Here is a tiny trained network, its code and every weight. The questions are about switching its units off for an input and a target symbol, where a switched-off unit gives its printed mean instead of its output.

import numpy as np


def w(rows, s, z=0):
    codes = np.array(rows[::2]) - 128.0
    scale = np.full(codes.shape[1], s)
    scale[-1] = z or s
    return codes * scale


def norm(h):
    return h / np.sqrt((h * h).mean(-1, keepdims=True) + 1e-5)


def softmax(a):
    e = np.exp(a - a.max(-1, keepdims=True))
    return e / e.sum(-1, keepdims=True)


def log_softmax(a):
    a = a - a.max(-1, keepdims=True)
    return a - np.log(np.exp(a).sum(-1, keepdims=True))


def net(x, mask):
    ids = ['ΞΠΣΩαβγεηθλμτφψ'.index(c) for c in x.split()]
    T = len(ids)
    res = E[ids] + P[:T]
    u = 0
    for l in range(2):
        r = norm(res)
        for j in range(3):
            rows = slice(3 * j, 3 * j + 3)
            q, k, v = (r @ M[l][rows].T for M in (Q, K, V))
            z = softmax(np.where(np.tri(T) > 0, q @ k.T / 3**0.5, -1e9)) @ v
            o = O[l][rows]
            res = res + np.where(mask[u + j], z, o[:, -1]) @ o[:, :-1]
        u += 3
    return log_softmax(norm(res)[-1] @ U[:, :-1].T + U[:, -1])


Q, K, V, O = {}, {}, {}, {}
E = w([
[18,138,149],'Ξ',
[174,248,134],'Π',
[133,113,117],'Σ',
[106,126,230],'Ω',
[133,113,117],'α',
[220,124,180],'β',
[76,230,70],'γ',
[179,15,126],'ε',
[106,64,1],'η',
[95,62,166],'θ',
[80,205,187],'λ',
[133,112,117],'μ',
[134,113,118],'τ',
[225,123,27],'φ',
[133,113,117],'ψ',
],0.0075)
P = w([
[98,8,161],'0',
[116,59,159],'1',
[122,67,147],'2',
[140,67,143],'3',
[139,67,130],'4',
[151,72,138],'5',
[149,74,131],'6',
[152,71,133],'7',
[162,78,129],'8',
[160,67,127],'9',
[149,65,118],'10',
[157,70,123],'11',
[170,56,128],'12',
[162,65,125],'13',
],0.0011)
Q[0] = w([
[207,75,92],'L0H0',
[81,216,187],'L0H0',
[3,146,184],'L0H0',
[125,243,202],'L0H1',
[71,170,184],'L0H1',
[93,218,206],'L0H1',
[156,79,138],'L0H2',
[141,166,132],'L0H2',
[122,203,168],'L0H2',
],0.0064)
K[0] = w([
[233,194,88],'L0H0',
[47,74,138],'L0H0',
[50,105,174],'L0H0',
[142,159,238],'L0H1',
[33,108,254],'L0H1',
[89,186,245],'L0H1',
[171,42,143],'L0H2',
[67,173,119],'L0H2',
[82,173,95],'L0H2',
],0.0052)
V[0] = w([
[50,73,95],'L0H0',
[186,195,93],'L0H0',
[206,134,234],'L0H0',
[184,58,112],'L0H1',
[102,116,100],'L0H1',
[149,38,253],'L0H1',
[71,81,133],'L0H2',
[173,94,188],'L0H2',
[188,146,153],'L0H2',
],0.0035)
O[0] = w([
[1,114,130,171],'L0H0',
[84,206,126,49],'L0H0',
[157,139,211,159],'L0H0',
[168,208,127,196],'L0H1',
[170,134,93,140],'L0H1',
[82,167,199,251],'L0H1',
[78,137,92,193],'L0H2',
[182,227,141,184],'L0H2',
[164,132,131,108],'L0H2',
],0.0033,0.0011)
Q[1] = w([
[179,129,125],'L1H0',
[102,188,119],'L1H0',
[175,179,132],'L1H0',
[2,156,202],'L1H1',
[91,193,205],'L1H1',
[89,119,195],'L1H1',
[139,106,114],'L1H2',
[163,131,157],'L1H2',
[149,83,144],'L1H2',
],0.0064)
K[1] = w([
[117,156,157],'L1H0',
[124,145,131],'L1H0',
[141,181,127],'L1H0',
[134,3,174],'L1H1',
[159,57,199],'L1H1',
[158,29,173],'L1H1',
[139,140,145],'L1H2',
[116,126,156],'L1H2',
[95,179,93],'L1H2',
],0.0065)
V[1] = w([
[163,34,139],'L1H0',
[58,98,176],'L1H0',
[109,115,185],'L1H0',
[253,17,122],'L1H1',
[105,129,197],'L1H1',
[173,239,45],'L1H1',
[246,46,143],'L1H2',
[133,134,140],'L1H2',
[201,178,146],'L1H2',
],0.0029)
O[1] = w([
[153,117,93,151],'L1H0',
[94,145,109,215],'L1H0',
[121,81,132,188],'L1H0',
[230,93,117,101],'L1H1',
[100,87,155,191],'L1H1',
[63,241,145,2],'L1H1',
[58,5,133,101],'L1H2',
[129,125,111,132],'L1H2',
[92,147,59,79],'L1H2',
],0.0024,0.00084)
U = w([
[7,100,131,153],'Ξ',
[169,254,144,204],'Π',
[112,86,133,22],'Σ',
[112,90,254,5],'Ω',
[110,88,133,27],'α',
[227,134,198,189],'β',
[38,222,40,132],'γ',
[166,46,147,67],'ε',
[101,84,20,246],'η',
[92,34,192,50],'θ',
[61,188,213,134],'λ',
[113,85,139,50],'μ',
[117,84,134,40],'τ',
[180,144,41,190],'φ',
[114,80,141,76],'ψ',
],0.011,0.0032)

Each question gives the input, a string of symbols that net reads in full, and the target symbol t.
The units are the heads (3 rows each of Q, K, V and O). Each row of codes is followed by its name. A weight is (code - 128) times the scale printed after its matrix; where a second scale follows, it is the last column's (O and U).
mask holds one flag per head, layer by layer. A switched-off head (its flag False) gives its mean, the last column of its rows in O, instead of its output. The means were averaged over made-up inputs and are rounded, as every weight is.
A unit's drop is (log p(t) with every unit on - log p(t) with that unit switched off) / (log p(t) with every unit on - log p(t) with every unit switched off).
The circuit of an input: a set's keep is (log p(t) with only the set's units on - log p(t) with every unit switched off) / (log p(t) with every unit on - log p(t) with every unit switched off). Starting from all 6 units, units are removed one at a time, each time the one whose removal leaves the highest keep (on an exact tie, the one counted first), for as long as the keep stays at least 0.8.
units of the circuit, in order: the units of the circuit, biggest drop first
unit that matters most: the unit with the biggest drop
heads that matter: for each layer, one digit per head in row order, 1 if its drop is at least 0.15 and else 0, layers parted by /
drop of u: that unit's drop, to one decimal
input λ Ω γ λ Σ, target γ: heads that matter -> 000 / 010
input ε Σ β ε ψ η Ξ γ λ λ Σ, target γ: unit that matters most -> L1H1
input Π ε μ, target Π: units of the circuit, in order -> (L0H0 L1H1)
input λ λ τ Π β ε Ξ ψ τ Σ ε τ ψ, target β: units of the circuit, in order -> (L0H1 L0H0)
input μ λ μ Ξ Π α τ μ, target Π: units of the circuit, in order -> (L0H1 L1H1)
input μ Ξ φ μ τ, target φ: units of the circuit, in order -> (L0H1 L1H1)
input β τ β Ξ γ η Ξ Σ Π τ Ξ λ τ, target Π: heads that matter -> 100 / 010
input λ λ φ α, target φ: heads that matter -> 110 / 000
input λ φ τ μ, target φ: heads that matter -> 110 / 010
input ψ φ ψ Σ Ξ τ, target φ: units of the circuit, in order -> (L0H1 L0H0)
input ε β Σ τ τ Ξ α Σ ε λ λ τ, target β: heads that matter -> 111 / 010
input τ β τ θ α, target β: heads that matter -> 111 / 000
input τ λ λ λ β τ Π α μ τ, target Π: heads that matter -> 010 / 010
input λ ψ β ε Σ ψ, target β: units of the circuit, in order -> (L0H1)
input μ ψ ε Ξ α ε Ξ Ω φ γ τ Ξ λ α, target γ: heads that matter -> 010 / 010
input φ λ ψ, target φ: heads that matter -> 110 / 010
input λ τ θ α φ γ μ, target γ: heads that matter -> 000 / 010
input Π λ ψ τ Ξ ψ α λ ψ, target Π: units of the circuit, in order -> (L0H1 L1H1)
input ε Π ψ, target Π: units of the circuit, in order -> (L0H0 L1H1)
input λ β λ Σ, target β: heads that matter -> 000 / 000
input Π β Π θ Ω ψ μ η ψ Σ β μ τ, target β: units of the circuit, in order -> (L0H0)
input β Ξ α λ λ ε θ ψ θ Σ α η γ τ, target γ: heads that matter -> 010 / 010
input η λ τ, target η: units of the circuit, in order -> (L0H1 L0H0)
input τ γ λ β Σ ψ θ Ω γ ε Π α Ω Σ, target Π: drop of L1H1 -> 0.4
